Here is a tiny trained network, its code and every weight. The questions are about switching its units off for an input and a target symbol, where a switched-off unit gives its printed mean instead of its output.

import numpy as np


def w(rows, s, z=0):
    codes = np.array(rows[::2]) - 128.0
    scale = np.full(codes.shape[1], s)
    scale[-1] = z or s
    return codes * scale


def f(y):
    return y / 2 * (1 + np.tanh(0.7978845608 * (y + 0.044715 * y**3)))


def softmax(a):
    e = np.exp(a - a.max(-1, keepdims=True))
    return e / e.sum(-1, keepdims=True)


def log_softmax(a):
    a = a - a.max(-1, keepdims=True)
    return a - np.log(np.exp(a).sum(-1, keepdims=True))


def net(x, mask):
    ids = ['γδζθλμξτω'.index(c) for c in x.split()]
    T = len(ids)
    res = E[ids] + P[:T]
    u = 0
    for l in range(2):
        r = res
        for j in range(2):
            rows = slice(4 * j, 4 * j + 4)
            q, k, v = (r @ M[l][rows].T for M in (Q, K, V))
            z = softmax(np.where(np.tri(T) > 0, q @ k.T / 4**0.5, -1e9)) @ v
            o = O[l][rows]
            res = res + np.where(mask[u + j], z, o[:, -1]) @ o[:, :-1]
        u += 2
        y = f(res @ A[l][:, :-1].T + A[l][:, -1])
        res = res + np.where(mask[u : u + 8], y, B[l][:, -1]) @ B[l][:, :-1]
        u += 8
    return log_softmax(res[-1] @ U[:, :-1].T + U[:, -1])


Q, K, V, O, A, B = {}, {}, {}, {}, {}, {}
E = w([
[116,128,40,107],'γ',
[60,88,61,80],'δ',
[138,127,152,169],'ζ',
[139,110,59,71],'θ',
[161,63,75,1],'λ',
[42,107,110,108],'μ',
[107,227,225,159],'ξ',
[132,54,231,31],'τ',
[153,148,211,195],'ω',
],0.0072)
P = w([
[144,109,76,187],'0',
[152,253,99,126],'1',
[95,81,110,170],'2',
[143,248,118,93],'3',
[80,71,129,148],'4',
[133,216,155,64],'5',
[60,59,150,122],'6',
[140,201,167,68],'7',
[88,68,125,158],'8',
],0.0054)
Q[0] = w([
[55,234,147,36],'L0H0',
[131,44,118,240],'L0H0',
[146,102,126,198],'L0H0',
[50,172,73,92],'L0H0',
[142,208,183,145],'L0H1',
[205,99,162,177],'L0H1',
[125,132,122,162],'L0H1',
[132,115,64,248],'L0H1',
],0.017)
K[0] = w([
[69,92,125,4],'L0H0',
[162,116,119,222],'L0H0',
[146,124,99,194],'L0H0',
[58,124,180,125],'L0H0',
[195,138,130,52],'L0H1',
[112,142,25,115],'L0H1',
[152,143,89,171],'L0H1',
[144,168,32,209],'L0H1',
],0.018)
V[0] = w([
[251,145,106,65],'L0H0',
[86,254,67,115],'L0H0',
[226,120,239,162],'L0H0',
[131,141,170,155],'L0H0',
[163,119,80,130],'L0H1',
[133,126,110,123],'L0H1',
[105,133,152,122],'L0H1',
[217,132,160,244],'L0H1',
],0.007)
O[0] = w([
[167,192,72,20,115],'L0H0',
[221,163,73,227,163],'L0H0',
[6,203,89,92,5],'L0H0',
[79,151,117,144,86],'L0H0',
[140,92,183,116,122],'L0H1',
[127,116,149,120,131],'L0H1',
[123,147,98,134,135],'L0H1',
[254,95,117,204,37],'L0H1',
],0.0068,0.0027)
A[0] = w([
[131,96,163,145,120],'L0N0',
[99,196,112,89,101],'L0N1',
[199,230,168,156,50],'L0N2',
[139,132,171,135,63],'L0N3',
[141,173,246,141,1],'L0N4',
[184,38,73,89,17],'L0N5',
[57,117,38,121,115],'L0N6',
[102,174,142,211,135],'L0N7',
],0.012,0.0023)
B[0] = w([
[98,103,152,108,137],'L0N0',
[131,212,99,121,177],'L0N1',
[146,28,107,79,155],'L0N2',
[99,143,122,90,91],'L0N3',
[102,151,82,5,127],'L0N4',
[112,149,14,37,229],'L0N5',
[62,159,49,162,251],'L0N6',
[130,211,158,106,128],'L0N7',
],0.017,0.0021)
Q[1] = w([
[152,201,163,215],'L1H0',
[29,144,117,119],'L1H0',
[119,177,244,161],'L1H0',
[104,85,120,86],'L1H0',
[136,141,129,117],'L1H1',
[197,145,77,123],'L1H1',
[172,198,111,113],'L1H1',
[140,159,128,123],'L1H1',
],0.011)
K[1] = w([
[200,118,189,198],'L1H0',
[121,97,63,176],'L1H0',
[245,169,114,146],'L1H0',
[93,142,90,90],'L1H0',
[120,129,122,119],'L1H1',
[91,181,132,70],'L1H1',
[101,148,175,69],'L1H1',
[120,129,147,115],'L1H1',
],0.011)
V[1] = w([
[100,135,2,219],'L1H0',
[55,121,142,102],'L1H0',
[114,121,187,83],'L1H0',
[147,126,118,142],'L1H0',
[141,187,112,96],'L1H1',
[81,144,230,3],'L1H1',
[180,140,175,27],'L1H1',
[94,107,198,73],'L1H1',
],0.0058)
O[1] = w([
[237,117,110,173,255],'L1H0',
[142,97,138,110,150],'L1H0',
[97,117,137,103,81],'L1H0',
[120,140,124,132,128],'L1H0',
[131,125,152,72,158],'L1H1',
[1,127,133,75,116],'L1H1',
[73,151,122,78,135],'L1H1',
[61,131,116,136,103],'L1H1',
],0.0084,0.0064)
A[1] = w([
[122,147,128,89,2],'L1N0',
[169,167,248,94,154],'L1N1',
[162,39,141,155,102],'L1N2',
[190,195,131,124,80],'L1N3',
[110,65,194,213,92],'L1N4',
[148,136,198,220,192],'L1N5',
[141,165,245,150,140],'L1N6',
[125,135,227,157,146],'L1N7',
],0.012,0.0071)
B[1] = w([
[140,109,161,211,138],'L1N0',
[124,147,4,157,197],'L1N1',
[109,93,77,183,254],'L1N2',
[151,200,209,150,178],'L1N3',
[213,246,116,74,147],'L1N4',
[122,48,211,63,211],'L1N5',
[65,158,182,202,157],'L1N6',
[70,140,217,155,147],'L1N7',
],0.019,0.0053)
U = w([
[53,125,151,240,68],'γ',
[199,36,180,68,154],'δ',
[103,23,78,212,155],'ζ',
[180,159,129,185,21],'θ',
[182,170,129,86,97],'λ',
[97,85,201,153,255],'μ',
[36,49,140,66,134],'ξ',
[70,225,65,159,101],'τ',
[124,79,62,1,137],'ω',
],0.0045,0.0035)

Each question gives the input, a string of symbols that net reads in full, and the target symbol t.
The units are the heads (4 rows each of Q, K, V and O) and the neurons (one row each of A and B). Each row of codes is followed by its name. A weight is (code - 128) times the scale printed after its matrix; where a second scale follows, it is the last column's (O, A, B and U).
mask holds one flag per unit, layer by layer, with each layer's heads first. A switched-off unit (its flag False) gives its mean, the last column of its rows in O or B, instead of its output. The means were averaged over made-up inputs and are rounded, as every weight is.
A unit's drop is (log p(t) with every unit on - log p(t) with that unit switched off) / (log p(t) with every unit on - log p(t) with every unit switched off).
The circuit of an input: a set's keep is (log p(t) with only the set's units on - log p(t) with every unit switched off) / (log p(t) with every unit on - log p(t) with every unit switched off). Starting from the 12 units with the biggest drops (on a tie, the unit counted first), units are removed one at a time, each time the one whose removal leaves the highest keep (on an exact tie, the one counted first), for as long as the keep stays at least 0.8.
circuit, biggest first: the units of the circuit, biggest drop first
most important unit: the unit with the biggest drop
k most important neurons: the k neurons with the biggest drops, biggest first
k most important neurons of layer l: the k neurons of layer l with the biggest drops, biggest first
which heads matter: for each layer, one digit per head in row order, 1 if its drop is at least 0.15 and else 0, layers parted by /
input τ λ θ ζ γ λ τ θ, target τ: circuit, biggest first : (L0H0 L0N1 L1N5)
input δ δ γ τ λ λ, target τ: which heads matter : 11 / 01
input γ δ τ θ, target τ: circuit, biggest first : (L0N1 L0H0 L1N5)
input δ δ γ τ λ δ τ, target ζ: most important unit : L1N2
input τ μ λ δ μ τ δ ζ, target τ: which heads matter : 11 / 00
input ζ λ ζ ζ δ γ λ, target ω: which heads matter : 00 / 00
input δ δ τ ξ δ λ δ ω, target ω: circuit, biggest first : (L0N4 L0N2)
input τ δ λ γ γ ω δ δ τ, target ζ: 2 most important neurons : (L1N2 L0N6)
input θ δ δ ζ, target ζ: 3 most important neurons : (L0N2 L0N5 L1N2)
input δ δ τ ζ δ μ δ λ, target λ: which heads matter : 01 / 10
input δ θ λ λ τ, target ω: which heads matter : 10 / 00
input λ δ ω δ, target ω: which heads matter : 11 / 11
input ξ δ δ ξ, target ξ: 3 most important neurons of layer 0 : (L0N4 L0N2 L0N7)
input δ ξ δ γ, target ξ: circuit, biggest first : (L0N4 L1H1 L0N7 L0N6)
input τ τ ζ τ λ, target ω: circuit, biggest first : (L0N5)
input γ δ ω γ, target ω: 2 most important neurons : (L0N4 L0N7)
input γ γ θ γ δ μ, target μ: 3 most important neurons of layer 0 : (L0N5 L0N2 L0N4)
input δ τ δ γ, target τ: 2 most important neurons : (L0N1 L1N5)
input δ λ τ δ, target τ: 3 most important neurons of layer 0 : (L0N1 L0N6 L0N2)
input δ μ τ δ ξ, target τ: 2 most important neurons of layer 0 : (L0N4 L0N7)
